Below is a small trained network, with its code and all its weights. Each question gives an input and a class and asks what happens when units are switched off, that is, made to give their printed mean instead of their output.

import numpy as np


def w(rows, s, z=0):
    codes = np.array(rows[::2]) - 128.0
    scale = np.full(codes.shape[1], s)
    scale[-1] = z or s
    return codes * scale


def norm(h):
    return h / np.sqrt((h * h).mean(-1, keepdims=True) + 1e-5)


def f(y):
    return np.maximum(y, 0)


def log_softmax(a):
    a = a - a.max(-1, keepdims=True)
    return a - np.log(np.exp(a).sum(-1, keepdims=True))


def net(x, mask):
    res = np.array(x, float).reshape(1, 8) / 4 @ E
    u = 0
    for l in range(2):
        y = f(norm(res) @ A[l][:, :-1].T + A[l][:, -1])
        res = res + np.where(mask[u : u + 11], y, B[l][:, -1]) @ B[l][:, :-1]
        u += 11
    return log_softmax(norm(res)[-1] @ U[:, :-1].T + U[:, -1])


A, B = {}, {}
E = w([
[162,176,149,83,57,203,29,132,31,137,69,104],'x0',
[60,107,73,78,71,79,85,64,137,157,108,82],'x1',
[162,190,106,53,71,91,146,169,178,130,90,74],'x2',
[149,97,230,232,66,194,140,136,247,122,164,253],'x3',
[133,176,110,125,146,65,208,100,154,174,126,128],'x4',
[26,92,95,102,120,141,152,67,149,11,169,210],'x5',
[230,188,168,62,132,79,84,80,204,41,181,45],'x6',
[184,116,200,158,127,162,233,219,143,79,75,107],'x7',
],0.0024)
A[0] = w([
[77,66,137,139,94,173,101,106,109,105,120,152,71],'0.n0',
[93,126,81,129,134,94,191,112,141,122,178,141,62],'0.n1',
[124,125,175,175,80,96,101,114,187,167,143,143,70],'0.n2',
[171,148,125,163,162,44,180,150,110,244,62,77,110],'0.n3',
[205,177,132,82,146,81,74,106,107,125,165,52,56],'0.n4',
[162,168,146,84,167,109,241,159,161,40,98,75,110],'0.n5',
[197,148,233,233,148,163,139,138,176,142,189,171,81],'0.n6',
[84,119,99,176,143,158,40,108,101,177,129,171,2],'0.n7',
[189,194,168,118,93,190,117,189,39,116,67,128,104],'0.n8',
[166,105,122,170,253,136,141,182,61,83,168,98,130],'0.n9',
[159,167,167,96,124,155,126,155,94,114,72,123,142],'0.n10',
],0.0043,0.0021)
B[0] = w([
[116,140,132,194,110,82,121,82,129,177,91,127,184],'0.n0',
[112,141,147,184,149,128,140,130,145,157,146,181,177],'0.n1',
[138,121,126,98,150,150,195,197,162,101,108,111,181],'0.n2',
[45,116,90,102,82,174,194,147,213,196,108,93,222],'0.n3',
[127,177,98,81,138,95,80,70,155,99,135,117,208],'0.n4',
[190,81,194,147,3,79,130,82,36,121,89,93,235],'0.n5',
[224,63,205,184,128,69,123,113,45,48,104,210,253],'0.n6',
[162,76,193,113,74,76,166,90,123,118,106,117,180],'0.n7',
[112,94,88,102,183,205,155,230,150,157,129,120,222],'0.n8',
[100,78,131,155,159,163,235,176,161,139,129,144,198],'0.n9',
[131,123,93,108,142,152,131,170,133,137,133,108,187],'0.n10',
],0.0048,0.004)
A[1] = w([
[205,101,241,201,149,156,154,135,47,167,138,172,7],'1.n0',
[117,131,138,132,125,249,56,170,20,139,109,133,128],'1.n1',
[36,91,29,76,123,99,147,85,4,123,116,125,105],'1.n2',
[204,103,241,167,130,98,180,125,181,88,172,163,131],'1.n3',
[37,69,136,251,122,170,131,132,120,151,80,221,113],'1.n4',
[102,46,112,139,250,105,126,112,40,88,209,56,133],'1.n5',
[215,206,126,84,146,110,63,120,106,91,102,81,40],'1.n6',
[156,176,108,102,110,235,42,211,89,183,40,108,140],'1.n7',
[67,208,65,188,188,103,211,125,223,132,217,252,58],'1.n8',
[206,170,117,67,130,115,69,119,89,83,125,56,45],'1.n9',
[102,123,134,132,131,150,65,70,99,36,161,201,206],'1.n10',
],0.0035,0.0022)
B[1] = w([
[160,117,153,162,117,64,155,89,126,96,115,138,218],'1.n0',
[164,56,184,171,122,114,182,158,153,133,97,157,179],'1.n1',
[185,122,182,180,130,131,111,106,156,142,127,199,197],'1.n2',
[175,97,162,169,144,78,121,124,92,63,95,175,250],'1.n3',
[160,172,112,67,126,83,80,92,133,104,158,71,253],'1.n4',
[144,139,132,150,157,114,156,164,182,126,108,179,163],'1.n5',
[109,175,95,107,143,147,94,121,80,60,168,123,160],'1.n6',
[133,92,135,150,140,163,162,138,125,98,173,153,196],'1.n7',
[126,181,99,121,254,148,120,161,186,133,132,187,180],'1.n8',
[105,177,104,134,135,133,89,128,124,91,198,136,170],'1.n9',
[95,119,98,128,129,131,191,176,130,198,82,98,197],'1.n10',
],0.0056,0.0046)
U = w([
[132,237,80,54,93,96,52,81,118,61,172,25,138],'0',
[210,51,230,212,107,75,176,132,106,70,83,177,176],'1',
[69,131,115,123,61,96,73,30,123,220,104,116,133],'2',
[63,171,196,174,148,177,81,142,104,150,155,76,3],'3',
[108,81,100,114,117,231,227,245,141,194,102,54,173],'4',
[175,141,125,95,150,232,35,184,87,58,187,120,70],'5',
[90,168,91,154,254,100,142,109,196,148,136,193,131],'6',
],0.0081,0.0054)

Each question gives the input, the list of numbers given to net, and the class t.
The units are the neurons (one row each of A and B). Each row of codes is followed by its name. A weight is (code - 128) times the scale printed after its matrix; where a second scale follows, it is the last column's (A, B and U).
mask holds one flag per neuron, layer by layer. A switched-off neuron (its flag False) gives its mean, the last column of its row in B, instead of its output. The means were averaged over made-up inputs and are rounded, as every weight is.
A unit's drop is (log p(t) with every unit on - log p(t) with that unit switched off) / (log p(t) with every unit on - log p(t) with every unit switched off).
The circuit of an input: a set's keep is (log p(t) with only the set's units on - log p(t) with every unit switched off) / (log p(t) with every unit on - log p(t) with every unit switched off). Starting from the 12 units with the biggest drops (on a tie, the unit counted first), units are removed one at a time, each time the one whose removal leaves the highest keep (on an exact tie, the one counted first), for as long as the keep stays at least 0.8.
units of the circuit, in order: the units of the circuit, biggest drop first
unit that matters most: the unit with the biggest drop
k most important neurons: the k neurons with the biggest drops, biggest first
top k neurons in layer l: the k neurons of layer l with the biggest drops, biggest first
drop when u is switched off: that unit's drop, to one decimal
input [-3,-1,-6,2,-3,8,8,-6], class 6: units of the circuit, in order -> (0.n5 1.n8)
input [5,-3,4,0,-4,4,-3,3], class 4: units of the circuit, in order -> (0.n8)
input [6,-3,-7,3,-7,4,-8,-8], class 2: units of the circuit, in order -> (0.n0 1.n4)
input [-5,-5,5,-6,6,0,2,0], class 2: 3 most important neurons -> (0.n5 0.n3 0.n6)
input [0,-3,-8,-6,0,5,-8,-1], class 6: units of the circuit, in order -> (0.n5 0.n6)
input [3,-2,7,-4,4,4,-6,-5], class 6: top 2 neurons in layer 1 -> (1.n2 1.n3)
input [-3,-2,-8,-7,6,6,-2,2], class 6: units of the circuit, in order -> (0.n6 1.n8)
input [0,-5,-5,-3,-5,-7,2,-6], class 6: top 3 neurons in layer 0 -> (0.n5 0.n4 0.n6)
input [-4,-5,-3,-5,-2,-5,0,8], class 4: 2 most important neurons -> (0.n3 0.n9)
input [7,-3,-2,-8,0,5,6,7], class 5: top 3 neurons in layer 0 -> (0.n4 0.n8 0.n3)
input [-5,5,-7,-3,-7,5,-6,1], class 6: top 3 neurons in layer 0 -> (0.n5 0.n6 0.n1)
input [-2,-2,3,-1,-2,0,1,-7], class 0: 2 most important neurons -> (0.n4 0.n9)
input [-4,-1,-6,-2,4,-7,8,-3], class 6: 3 most important neurons -> (0.n4 0.n9 1.n4)
input [5,7,-6,2,6,-6,-7,0], class 2: top 4 neurons in layer 0 -> (0.n7 0.n9 0.n10 0.n0)
input [8,8,-7,5,-1,2,-3,-3], class 2: unit that matters most -> 0.n6
input [-2,2,0,2,-3,8,-6,-4], class 6: top 3 neurons in layer 0 -> (0.n5 0.n6 0.n1)
input [-2,3,-5,2,5,0,0,-1], class 6: top 2 neurons in layer 0 -> (0.n5 0.n1)
input [5,-4,5,-1,6,6,0,-2], class 0: top 2 neurons in layer 0 -> (0.n9 0.n6)
input [-1,8,2,3,-1,-7,1,5], class 4: drop when 0.n3 is switched off -> 0.1
input [6,7,-8,-1,-2,7,5,-5], class 2: unit that matters most -> 1.n10
input [8,-7,8,-3,-5,-5,1,0], class 4: drop when 0.n8 is switched off -> 0.9
